Below are the code and all the weights of a small trained network. Each question names an input and a target symbol and asks about switching units off, where a switched-off unit gives its printed mean instead of its output.

import numpy as np


def w(rows, s, z=0):
    codes = np.array(rows[::2]) - 128.0
    scale = np.full(codes.shape[1], s)
    scale[-1] = z or s
    return codes * scale


def f(y):
    return np.maximum(y, 0)


def softmax(a):
    e = np.exp(a - a.max(-1, keepdims=True))
    return e / e.sum(-1, keepdims=True)


def log_softmax(a):
    a = a - a.max(-1, keepdims=True)
    return a - np.log(np.exp(a).sum(-1, keepdims=True))


def net(x, mask):
    ids = ['βγδεζηλμπστψω'.index(c) for c in x.split()]
    T = len(ids)
    res = E[ids] + P[:T]
    r = res
    for j in range(2):
        rows = slice(3 * j, 3 * j + 3)
        q, k, v = (r @ M[0][rows].T for M in (Q, K, V))
        z = softmax(np.where(np.tri(T) > 0, q @ k.T / 3**0.5, -1e9)) @ v
        o = O[0][rows]
        res = res + np.where(mask[j], z, o[:, -1]) @ o[:, :-1]
    y = f(res @ A[0][:, :-1].T + A[0][:, -1])
    res = res + np.where(mask[2:18], y, B[0][:, -1]) @ B[0][:, :-1]
    return log_softmax(res[-1] @ U[:, :-1].T + U[:, -1])


Q, K, V, O, A, B = {}, {}, {}, {}, {}, {}
E = w([
[184,128,123,97,4,168,179,118,146],'β',
[193,76,151,141,149,156,135,166,86],'γ',
[147,76,89,149,179,104,154,143,81],'δ',
[81,132,89,103,122,192,155,147,228],'ε',
[191,129,133,121,72,97,149,182,38],'ζ',
[75,179,61,109,41,136,136,182,164],'η',
[68,111,66,98,105,141,117,227,100],'λ',
[80,137,95,171,182,87,142,152,141],'μ',
[204,136,88,69,79,192,185,99,202],'π',
[152,85,56,63,166,182,141,141,172],'σ',
[107,85,138,177,125,101,157,165,75],'τ',
[90,110,134,127,47,186,148,187,135],'ψ',
[195,90,139,141,125,136,181,91,120],'ω',
],0.021)
P = w([
[117,36,190,14,113,25,194,190,187],'0',
[64,112,139,25,95,117,90,95,90],'1',
[94,147,116,83,134,178,150,129,93],'2',
[109,115,111,82,135,146,212,223,164],'3',
[94,135,68,183,76,150,71,104,170],'4',
[83,108,160,92,102,70,33,65,136],'5',
[120,73,156,129,112,57,135,182,250],'6',
[88,196,170,74,177,189,121,68,46],'7',
[91,203,64,188,122,224,113,130,141],'8',
[118,194,118,123,184,206,236,196,118],'9',
[153,142,119,125,12,74,80,46,142],'10',
[111,132,159,141,189,106,137,92,99],'11',
[138,98,135,82,137,57,118,136,173],'12',
],0.013)
Q[0] = w([
[158,137,221,115,208,55,141,131,103],'H1',
[165,146,142,217,126,70,36,59,100],'H1',
[134,200,136,201,153,187,136,121,81],'H1',
[136,178,93,222,111,182,114,98,88],'H2',
[194,141,173,212,156,4,11,53,102],'H2',
[157,169,229,144,240,73,161,120,86],'H2',
],0.013)
K[0] = w([
[143,159,90,177,140,173,151,145,115],'H1',
[108,171,131,124,140,169,97,83,82],'H1',
[138,120,121,156,110,127,50,102,137],'H1',
[125,139,154,130,118,122,5,75,131],'H2',
[113,177,123,129,148,180,124,96,80],'H2',
[153,143,98,189,131,168,112,139,128],'H2',
],0.026)
V[0] = w([
[92,29,182,121,137,222,77,140,139],'H1',
[80,79,221,206,77,207,137,139,137],'H1',
[49,108,126,178,103,76,243,12,146],'H1',
[233,84,100,121,149,165,156,57,171],'H2',
[62,143,85,90,246,141,96,113,220],'H2',
[116,212,171,70,42,152,123,114,191],'H2',
],0.011)
O[0] = w([
[141,59,70,91,128,161,148,133,166,96],'H1',
[137,85,64,87,87,48,158,88,245,84],'H1',
[155,91,192,233,99,54,124,90,220,153],'H1',
[192,102,56,193,96,162,37,154,120,20],'H2',
[90,106,201,118,84,250,87,117,186,2],'H2',
[185,164,167,40,185,59,76,188,216,224],'H2',
],0.014,0.0074)
A[0] = w([
[171,79,80,120,67,197,118,102,96,120],'N1',
[195,112,187,112,165,149,138,107,99,151],'N2',
[181,179,164,121,166,108,69,176,143,16],'N3',
[117,136,161,95,155,166,133,143,162,44],'N4',
[139,124,132,144,168,145,37,128,174,1],'N5',
[151,162,66,133,123,53,206,168,105,149],'N6',
[55,152,72,125,96,88,132,122,147,78],'N7',
[128,94,93,167,122,177,140,142,103,84],'N8',
[207,254,102,109,170,138,139,122,149,58],'N9',
[125,40,142,128,124,138,119,149,117,211],'N10',
[170,121,90,79,97,59,84,123,138,22],'N11',
[123,122,142,172,115,209,115,95,117,23],'N12',
[176,196,118,115,80,154,169,80,141,65],'N13',
[152,95,148,156,98,151,32,127,151,88],'N14',
[170,90,108,217,127,154,54,117,120,181],'N15',
[191,118,49,177,166,92,99,105,101,11],'N16',
],0.0095,0.0043)
B[0] = w([
[27,105,127,108,140,82,89,158,160,157],'N1',
[48,192,99,153,78,126,98,179,127,157],'N2',
[110,8,84,132,2,116,134,15,112,212],'N3',
[184,215,65,165,88,67,109,102,112,175],'N4',
[208,115,187,107,57,160,147,163,20,152],'N5',
[176,114,141,120,153,191,46,39,152,254],'N6',
[203,89,186,110,148,142,171,112,96,166],'N7',
[99,109,78,63,153,95,90,103,148,152],'N8',
[78,44,168,130,147,90,109,180,59,214],'N9',
[100,234,60,129,101,203,97,108,158,144],'N10',
[71,124,100,222,251,208,196,201,173,189],'N11',
[94,51,179,162,222,78,132,205,124,153],'N12',
[77,124,119,130,182,92,88,152,106,141],'N13',
[208,144,144,107,207,189,181,157,92,157],'N14',
[122,196,101,114,129,14,222,175,164,172],'N15',
[71,205,188,152,54,186,109,138,123,193],'N16',
],0.006,0.034)
U = w([
[147,56,119,147,161,112,16,125,124,87],'β',
[110,105,46,74,118,138,74,99,96,164],'γ',
[86,70,79,127,159,81,190,162,53,3],'δ',
[175,144,155,74,124,171,72,112,142,200],'ε',
[176,149,141,114,214,116,86,116,47,154],'ζ',
[137,112,156,50,130,29,81,145,112,171],'η',
[124,159,116,37,141,145,253,141,65,87],'λ',
[104,124,204,141,154,170,130,133,112,131],'μ',
[177,73,116,100,121,118,175,180,57,123],'π',
[121,137,127,78,187,131,72,208,108,47],'σ',
[160,73,99,131,110,127,200,44,80,200],'τ',
[164,99,119,85,214,100,169,147,115,82],'ψ',
[154,206,80,145,147,86,114,147,128,200],'ω',
],0.004,0.0052)

Each question gives the input, a string of symbols that net reads in full, and the target symbol t.
The units are the heads (3 rows each of Q, K, V and O) and the neurons (one row each of A and B). Each row of codes is followed by its name. A weight is (code - 128) times the scale printed after its matrix; where a second scale follows, it is the last column's (O, A, B and U).
mask holds one flag per unit, heads first, then neurons. A switched-off unit (its flag False) gives its mean, the last column of its rows in O or B, instead of its output. The means were averaged over made-up inputs and are rounded, as every weight is.
A unit's drop is (log p(t) with every unit on - log p(t) with that unit switched off) / (log p(t) with every unit on - log p(t) with every unit switched off).
The circuit of an input: a set's keep is (log p(t) with only the set's units on - log p(t) with every unit switched off) / (log p(t) with every unit on - log p(t) with every unit switched off). Starting from the 12 units with the biggest drops (on a tie, the unit counted first), units are removed one at a time, each time the one whose removal leaves the highest keep (on an exact tie, the one counted first), for as long as the keep stays at least 0.8.
circuit, biggest first: the units of the circuit, biggest drop first
k most important neurons: the k neurons with the biggest drops, biggest first
which heads matter: for each layer, one digit per head in row order, 1 if its drop is at least 0.15 and else 0, layers parted by /
input η μ μ τ ω ω λ ζ, target ω: circuit, biggest first	(H2, N15, H1, N3)
input β η ω ζ τ β η ζ δ η σ ζ η, target β: circuit, biggest first	(H2, N6, N3, N11)
input ζ μ σ η ψ π ω η λ ω η, target ζ: circuit, biggest first	(H2, N6, H1)
input ζ λ μ β τ ψ σ ζ ψ ε ω η τ, target ε: which heads matter	01
input γ η π ω γ η, target γ: circuit, biggest first	(H2, H1)
input τ ζ ω ζ γ μ ζ, target ζ: 2 most important neurons	(N6, N3)
input τ ζ ε, target τ: circuit, biggest first	(H2, H1)
input λ ω ω μ, target λ: which heads matter	11
input η β η ζ ζ, target β: circuit, biggest first	(H2, N6, N3, N11)
input γ ω π τ ζ τ ζ ζ μ η γ, target ζ: which heads matter	11
input ζ γ σ η ζ ζ τ π, target ζ: which heads matter	01
input τ τ μ ε τ ζ ψ η ω η ζ, target η: circuit, biggest first	(H2)
input β π σ τ, target β: circuit, biggest first	(H2, N6, N3)
input η ω γ ω δ μ π ζ ψ ζ μ π π, target η: circuit, biggest first	(H2, N9)
input μ η γ π η ψ η ζ δ ω, target η: which heads matter	01
input λ η δ λ η τ λ δ η ζ, target λ: which heads matter	11
input τ ζ η λ ε η η γ ω π τ λ π, target τ: circuit, biggest first	(H2)
input ζ η μ τ ζ τ μ λ π π η ω, target π: which heads matter	01
input η η μ η ψ τ η η ε ε, target η: which heads matter	01
input μ η ζ ζ ζ η η η ψ μ γ σ η, target μ: circuit, biggest first	(H2)
input ω η λ μ ζ ζ η λ σ η π, target ω: circuit, biggest first	(H2, N15, N3)
input τ π τ μ γ ζ σ τ δ η μ, target τ: circuit, biggest first	(H2, H1)
input ψ ω ψ, target ψ: which heads matter	11
input ω π λ δ η τ ω τ ε ω τ η λ, target ω: which heads matter	01
input ω π ψ γ ω η τ, target γ: which heads matter	11
input π η ζ ζ η η δ η π η, target π: which heads matter	01
